arr = 50	63	123	211	94	12
arr[-6] = 50
arr[5] = 12
arr[1] = 63

B =
[[  0   0  -7  -1  -3   0  78]
 [  4   0  -5   0  -3   0  60]
 [  2  -2  -1   0   1   1 -61]
 [  3  -3 -10  -4   0   0 -75]
 [-29   2  40  10  -7   1   4]
 [  6  -1  -6  -3   5   0 -63]
 [  3   1  -7  -1  -1  -1  65]
 [  5  -2  -4  -2  -1   0 -65]
 [  3  -3  -2   0   1   1 -62]]
B[0, 0] = 0
B[6, 0] = 3
B[0, 6] = 78
B[3, 2] = -10
B[0, 2] = -7
B[5, 5] = 0
B[:, 5] = [0, 0, 1, 0, 1, 0, -1, 0, 1]
B[:, 6] = [78, 60, -61, -75, 4, -63, 65, -65, -62]
B[3, 0] = 3
B[8, 5] = 1
B[6, 3] = -1
B[3, 5] = 0
B[7, 3] = -2
B[4, 2] = 40
B[6, 1] = 1
B[:, 1] = [0, 0, -2, -3, 2, -1, 1, -2, -3]
B[1] = [4, 0, -5, 0, -3, 0, 60]
B[3, 4] = 0
B[5, 2] = -6
B[7, 4] = -1
B[6, 5] = -1
B[4, 4] = -7
B[:, 4] = [-3, -3, 1, 0, -7, 5, -1, -1, 1]
B[1, 6] = 60
B[2, 4] = 1
B[1, 1] = 0

M =
[[ 30 -26 -30 -13 -29 -10   7  63 -36  28  22 -31  25 -20 -22 -38]
 [ -8  38 -52 -10  -6 -58  37   4   3  34  33 -46  35 -51 -16  51]
 [ 10 -55  35 -23 -45  38  -7  51 -50   4   0  32  -2  38 -32 -64]
 [ -6  -5  -9 -17 -25 -15  22  24 -22  23  21  -6  20  -8 -26   0]
 [ 32  30   0 -35 -20  -3 -21 -31 -12 -31 -31   0 -30  -4 -33  54]
 [ 62  33  13 -39 -15  21 -57 -50  -9 -68 -66   9 -64   8 -31  58]
 [ 41   0   4 -13  -7  18 -35  -5 -10 -31 -32   0 -29   5  -9   1]
 [-11  -1  17 -45 -53  -6  23   9 -44  13  10  21   6  12 -58  21]]
M[0][0] = 30
M[5][11] = 9
M[6][13] = 5
M[7][9] = 13
M[5][6] = -57
M[5][4] = -15
M[2][1] = -55
M[0][7] = 63
M[:, 15] = [-38, 51, -64, 0, 54, 58, 1, 21]
M[0][2] = -30
M[0] = [30, -26, -30, -13, -29, -10, 7, 63, -36, 28, 22, -31, 25, -20, -22, -38]
M[5] = [62, 33, 13, -39, -15, 21, -57, -50, -9, -68, -66, 9, -64, 8, -31, 58]
M[4][2] = 0
M[3][7] = 24
M[6][7] = -5
M[0][8] = -36
M[7][10] = 10
M[:, 14] = [-22, -16, -32, -26, -33, -31, -9, -58]
M[3][8] = -22
M[3][6] = 22
M[:, 12] = [25, 35, -2, 20, -30, -64, -29, 6]
M[:, 7] = [63, 4, 51, 24, -31, -50, -5, 9]
M[3][5] = -15
M[:, 4] = [-29, -6, -45, -25, -20, -15, -7, -53]
M[:, 9] = [28, 34, 4, 23, -31, -68, -31, 13]
M[7][3] = -45
M[7][11] = 21
M[7][12] = 6
M[6][6] = -35
M[2][10] = 0
M[7][6] = 23
M[6][4] = -7

data =
[[ 23   6  16 -23]
 [ 44   2 -30  24]
 [-24 -13  28 -86]
 [  5  -9  28 -25]
 [  8  22  12  -1]
 [ 39  36 -51  62]
 [ 20  24 -58  30]
 [ -3  36  31  -2]
 [ 33 -15 -50  50]
 [ 13  19 -17  23]
 [  4 -17 -72  49]
 [ 17  12 -27  28]]
Rows and columns are counted from 0.
(0, 0) -> 23
(11, 3) -> 28
(5, 3) -> 62
(0, 1) -> 6
(3, 1) -> -9
(0, 3) -> -23
(5, 2) -> -51
(1, 1) -> 2
(3, 3) -> -25
(1, 3) -> 24
(6, 2) -> -58
(10, 3) -> 49
(6, 0) -> 20
(3, 0) -> 5
(4, 3) -> -1
(8, 2) -> -50
(8, 0) -> 33
(5, 0) -> 39

X = [ 17  31  -7 -65 -51  34 -20 -68  18]
X[0] => 17
X[7] => -68
X[3] => -65
X[6] => -20

m = [[3856, 2457, 2825, 6526, 7605, 3032], [3389, 8343, 7415, 3664, 6587, 4472], [7227, 3003, 3107, 3967, 5620, 1374], [3636, 3898, 3871, 6886, 8613, 3882], [5762, 3509, 3954, 6156, 7421, 2309], [1455, 6629, 4797, 2819, 4793, 6317], [2334, 3418, 3167, 6654, 8382, 3971], [1513, 5429, 3707, 2922, 3851, 6149], [7221, 2908, 2957, 2657, 4934, 1415], [5122, 8342, 7948, 3765, 5073, 5082]]
Indices start at 0.
(0, 0)	3856
(2, 5)	1374
(8, 2)	2957
(5, 5)	6317
(7, 1)	5429
(2, 4)	5620
(4, 5)	2309
(9, 1)	8342
(1, 4)	6587
(3, 4)	8613
(9, 0)	5122
(8, 5)	1415
(7, 3)	2922
(8, 0)	7221
(4, 1)	3509
(7, 0)	1513
(5, 3)	2819
(9, 2)	7948
(8, 3)	2657
(0, 4)	7605
(4, 0)	5762
(7, 5)	6149
(4, 4)	7421
(0, 5)	3032
(9, 5)	5082
(1, 5)	4472
(5, 0)	1455
(8, 4)	4934
(8, 1)	2908

a =
[[-76  -8 -47  43 -31 -30 -18  25  16  39]
 [ 12  34 -21  16   6 -34  42 -32  84  17]
 [-26  22 -51   9 -20 -40  11 -27  41  20]
 [ -6   7  41  19  20  27   8  -1  10  13]]
Rows and columns are counted from 0.
(0, 0) -> -76
(1, 9) -> 17
(2, 7) -> -27
(1, 2) -> -21
(2, 6) -> 11
(0, 3) -> 43
(3, 6) -> 8
(2, 2) -> -51
(0, 4) -> -31
(0, 5) -> -30
(3, 7) -> -1
(1, 3) -> 16
(2, 5) -> -40
(2, 0) -> -26
(1, 4) -> 6
(3, 9) -> 13
